Below are the code and all the weights of a small trained network. Each question names an input and a class and asks about switching units off, where a switched-off unit gives its printed mean instead of its output.

import numpy as np


def w(rows, s, z=0):
    codes = np.array(rows[::2]) - 128.0
    scale = np.full(codes.shape[1], s)
    scale[-1] = z or s
    return codes * scale


def norm(h):
    return h / np.sqrt((h * h).mean(-1, keepdims=True) + 1e-5)


def f(y):
    return y / 2 * (1 + np.tanh(0.7978845608 * (y + 0.044715 * y**3)))


def log_softmax(a):
    a = a - a.max(-1, keepdims=True)
    return a - np.log(np.exp(a).sum(-1, keepdims=True))


def net(x, mask):
    res = np.array(x, float).reshape(1, 4) / 4 @ E
    u = 0
    for l in range(3):
        y = f(norm(res) @ A[l][:, :-1].T + A[l][:, -1])
        res = res + np.where(mask[u : u + 4], y, B[l][:, -1]) @ B[l][:, :-1]
        u += 4
    return log_softmax(norm(res)[-1] @ U[:, :-1].T + U[:, -1])


A, B = {}, {}
E = w([
[151,162,166,216,150,158,53,94],'x0',
[161,55,170,130,242,79,100,56],'x1',
[98,94,130,202,141,125,179,2],'x2',
[171,155,150,127,113,113,176,118],'x3',
],0.0095)
A[0] = w([
[1,130,106,138,156,172,150,45,20],'0.n0',
[15,75,176,240,117,126,204,158,64],'0.n1',
[118,133,111,102,89,177,117,91,3],'0.n2',
[120,139,112,167,108,83,102,93,40],'0.n3',
],0.0082,0.0029)
B[0] = w([
[133,156,90,139,189,161,101,184,253],'0.n0',
[194,108,61,93,130,87,150,171,243],'0.n1',
[123,16,121,147,30,137,26,72,118],'0.n2',
[172,254,136,18,61,212,89,196,128],'0.n3',
],0.0085,0.0035)
A[1] = w([
[163,184,170,232,93,143,69,113,10],'1.n0',
[103,139,112,143,2,131,134,149,25],'1.n1',
[164,148,97,164,45,199,116,187,102],'1.n2',
[83,84,64,237,121,134,173,85,2],'1.n3',
],0.0081,0.0037)
B[1] = w([
[66,131,147,34,101,205,122,48,186],'1.n0',
[163,64,144,255,59,127,155,138,212],'1.n1',
[93,84,217,170,172,128,150,144,255],'1.n2',
[215,119,35,29,85,253,129,234,169],'1.n3',
],0.0092,0.005)
A[2] = w([
[214,145,139,123,100,164,240,43,59],'2.n0',
[14,108,89,62,106,84,208,113,47],'2.n1',
[119,72,65,132,100,21,208,161,4],'2.n2',
[203,167,226,121,145,166,111,255,10],'2.n3',
],0.0077,0.0039)
B[2] = w([
[72,213,1,168,159,170,111,249,222],'2.n0',
[78,179,243,106,75,208,92,73,205],'2.n1',
[12,183,218,103,85,153,102,135,254],'2.n2',
[163,133,28,95,177,156,89,143,221],'2.n3',
],0.0092,0.0037)
U = w([
[169,178,22,41,156,203,111,219,78],'0',
[45,212,201,23,39,191,100,2,115],'1',
[66,138,133,132,174,148,116,182,155],'2',
[192,35,196,198,86,30,193,104,253],'3',
],0.0072,0.0034)

Each question gives the input, the list of numbers given to net, and the class t.
The units are the neurons (one row each of A and B). Each row of codes is followed by its name. A weight is (code - 128) times the scale printed after its matrix; where a second scale follows, it is the last column's (A, B and U).
mask holds one flag per neuron, layer by layer. A switched-off neuron (its flag False) gives its mean, the last column of its row in B, instead of its output. The means were averaged over made-up inputs and are rounded, as every weight is.
A unit's drop is (log p(t) with every unit on - log p(t) with that unit switched off) / (log p(t) with every unit on - log p(t) with every unit switched off).
The circuit of an input: a set's keep is (log p(t) with only the set's units on - log p(t) with every unit switched off) / (log p(t) with every unit on - log p(t) with every unit switched off). Starting from all 12 units, units are removed one at a time, each time the one whose removal leaves the highest keep (on an exact tie, the one counted first), for as long as the keep stays at least 0.8.
circuit, biggest first: the units of the circuit, biggest drop first
most important unit: the unit with the biggest drop
top k neurons: the k neurons with the biggest drops, biggest first
top k neurons in layer l: the k neurons of layer l with the biggest drops, biggest first
drop when u is switched off: that unit's drop, to one decimal
input [-2,5,2,5], class 2: top 2 neurons -> (2.n0, 1.n2)
input [-8,-4,0,-5], class 1: most important unit -> 2.n1
input [-3,7,-5,5], class 3: top 2 neurons -> (2.n0, 1.n3)
input [-6,-5,8,-6], class 0: top 2 neurons -> (1.n3, 0.n0)
input [2,6,8,7], class 0: circuit, biggest first -> (2.n0, 1.n3)
input [2,-7,8,0], class 0: top 2 neurons -> (1.n3, 0.n0)
input [6,-3,7,4], class 0: top 3 neurons -> (2.n0, 0.n1, 1.n3)
input [3,-5,-3,2], class 3: top 2 neurons -> (1.n1, 0.n0)
input [3,6,7,-7], class 0: circuit, biggest first -> (1.n3, 1.n2)
input [8,4,-6,-8], class 1: top 3 neurons -> (1.n0, 0.n1, 0.n0)
input [3,3,4,4], class 0: top 2 neurons -> (2.n0, 1.n2)
input [-4,-5,-4,1], class 3: circuit, biggest first -> (1.n1, 0.n0, 2.n0, 1.n2)
input [-8,6,-7,2], class 1: top 4 neurons -> (0.n0, 2.n0, 1.n3, 2.n1)
input [-4,-8,0,-7], class 3: most important unit -> 1.n1
input [-4,-7,-6,2], class 3: top 3 neurons -> (1.n1, 0.n0, 2.n0)
input [8,4,1,-7], class 1: top 2 neurons in layer 0 -> (0.n3, 0.n1)
input [1,-7,8,-3], class 0: top 2 neurons -> (1.n3, 0.n0)
input [-6,2,7,-2], class 0: top 3 neurons -> (1.n3, 0.n0, 1.n2)
input [-4,-7,3,-6], class 3: top 3 neurons in layer 1 -> (1.n1, 1.n2, 1.n0)
input [0,-5,7,1], class 0: circuit, biggest first -> (1.n3)
input [4,-2,0,2], class 1: top 2 neurons -> (1.n0, 0.n1)
input [-7,6,-5,0], class 1: top 3 neurons in layer 2 -> (2.n1, 2.n0, 2.n2)
input [2,7,-2,-4], class 3: drop when 2.n0 is switched off -> 0.2
input [-4,-8,0,-4], class 3: drop when 1.n1 is switched off -> 0.5
input [7,-1,-4,-1], class 1: drop when 1.n0 is switched off -> 1.4
input [3,-6,-3,3], class 3: drop when 1.n1 is switched off -> 0.4
input [7,0,1,2], class 1: top neuron -> (1.n0)
input [0,1,2,-1], class 0: top 2 neurons in layer 1 -> (1.n1, 1.n2)
